Below are the code and all the weights of a small trained network. Each question names an input and a class and asks about switching units off, where a switched-off unit gives its printed mean instead of its output.

import numpy as np


def w(rows, s, z=0):
    codes = np.array(rows[::2]) - 128.0
    scale = np.full(codes.shape[1], s)
    scale[-1] = z or s
    return codes * scale


def f(y):
    return np.maximum(y, 0)


def log_softmax(a):
    a = a - a.max(-1, keepdims=True)
    return a - np.log(np.exp(a).sum(-1, keepdims=True))


def net(x, mask):
    res = np.array(x, float).reshape(1, 5) / 4 @ E
    y = f(res @ A[0][:, :-1].T + A[0][:, -1])
    res = res + np.where(mask, y, B[0][:, -1]) @ B[0][:, :-1]
    return log_softmax(res[-1] @ U[:, :-1].T + U[:, -1])


A, B = {}, {}
E = w([
[100,64,201,119,144,133],'x0',
[75,128,158,175,147,213],'x1',
[207,152,171,92,153,169],'x2',
[133,137,173,245,175,104],'x3',
[154,112,148,159,35,140],'x4',
],0.012)
A[0] = w([
[116,164,57,117,194,158,238],'N0',
[187,127,127,213,154,79,51],'N1',
[124,145,158,168,169,125,129],'N2',
[182,126,111,97,147,3,170],'N3',
[98,146,75,156,105,121,93],'N4',
[128,157,50,156,126,154,163],'N5',
[31,125,68,148,102,88,116],'N6',
[141,170,103,183,134,105,97],'N7',
[91,122,68,33,81,182,67],'N8',
[114,125,146,92,216,118,102],'N9',
[168,115,137,161,36,160,210],'N10',
[109,126,115,112,189,110,71],'N11',
[96,135,119,105,180,113,87],'N12',
[229,186,147,107,162,197,71],'N13',
[75,165,89,151,158,252,129],'N14',
[156,187,57,146,143,137,253],'N15',
[87,38,218,86,182,82,58],'N16',
[125,119,165,181,146,92,54],'N17',
],0.014,0.005)
B[0] = w([
[84,145,123,207,145,61,225],'N0',
[105,180,73,66,166,183,194],'N1',
[75,107,102,98,132,168,182],'N2',
[136,70,161,185,30,252,248],'N3',
[166,157,214,73,158,106,163],'N4',
[75,111,174,87,102,90,185],'N5',
[211,67,227,97,207,130,202],'N6',
[104,181,139,73,140,145,172],'N7',
[99,218,88,83,193,205,235],'N8',
[194,200,119,191,151,93,196],'N9',
[121,184,130,254,165,41,206],'N10',
[215,222,133,147,142,122,168],'N11',
[203,175,122,173,147,124,169],'N12',
[176,83,245,49,198,114,229],'N13',
[155,58,117,163,5,222,219],'N14',
[4,81,118,136,88,42,224],'N15',
[5,128,188,61,76,37,214],'N16',
[159,159,85,117,165,184,173],'N17',
],0.016,0.014)
U = w([
[62,210,103,109,186,186,111],'0',
[54,158,176,125,81,51,255],'1',
[187,71,202,120,204,100,178],'2',
[143,134,163,188,32,174,189],'3',
[134,220,162,255,146,68,38],'4',
[72,113,115,195,154,67,129],'5',
[184,54,63,158,126,93,18],'6',
[129,20,20,115,159,115,41],'7',
],0.0092,0.0046)

Each question gives the input, the list of numbers given to net, and the class t.
The units are the neurons (one row each of A and B). Each row of codes is followed by its name. A weight is (code - 128) times the scale printed after its matrix; where a second scale follows, it is the last column's (A, B and U).
mask holds one flag per neuron, in row order. A switched-off neuron (its flag False) gives its mean, the last column of its row in B, instead of its output. The means were averaged over made-up inputs and are rounded, as every weight is.
A unit's drop is (log p(t) with every unit on - log p(t) with that unit switched off) / (log p(t) with every unit on - log p(t) with every unit switched off).
unit that matters most: the unit with the biggest drop
k most important neurons: the k neurons with the biggest drops, biggest first
drop when u is switched off: that unit's drop, to one decimal
input [7,7,-1,8,4], class 0: 3 most important neurons => [N17 N1 N3]
input [7,3,-7,6,-8], class 4: 4 most important neurons => [N9 N11 N12 N13]
input [4,5,0,2,-5], class 3: 3 most important neurons => [N14 N10 N15]
input [1,-6,-3,8,5], class 0: unit that matters most => N1
input [5,-7,-4,5,-8], class 4: 2 most important neurons => [N9 N14]
input [-5,4,7,3,-8], class 4: 2 most important neurons => [N0 N9]
input [2,4,6,-1,0], class 2: 2 most important neurons => [N13 N3]
input [-6,-1,8,1,8], class 2: 3 most important neurons => [N13 N0 N16]
input [-8,2,1,-5,-7], class 1: 3 most important neurons => [N15 N5 N10]
input [4,3,6,-2,1], class 2: 2 most important neurons => [N13 N15]
input [4,-6,-6,2,1], class 2: 3 most important neurons => [N6 N14 N15]
input [8,6,6,7,-8], class 1: 4 most important neurons => [N16 N8 N2 N10]
input [7,8,1,5,-8], class 3: 2 most important neurons => [N14 N10]
input [-8,5,-4,4,5], class 1: unit that matters most => N5
input [-7,5,-3,7,2], class 0: drop when N4 is switched off => 0.0
input [1,-6,2,-4,-1], class 3: drop when N3 is switched off => 1.2
input [0,5,3,-5,6], class 4: drop when N2 is switched off => 0.1
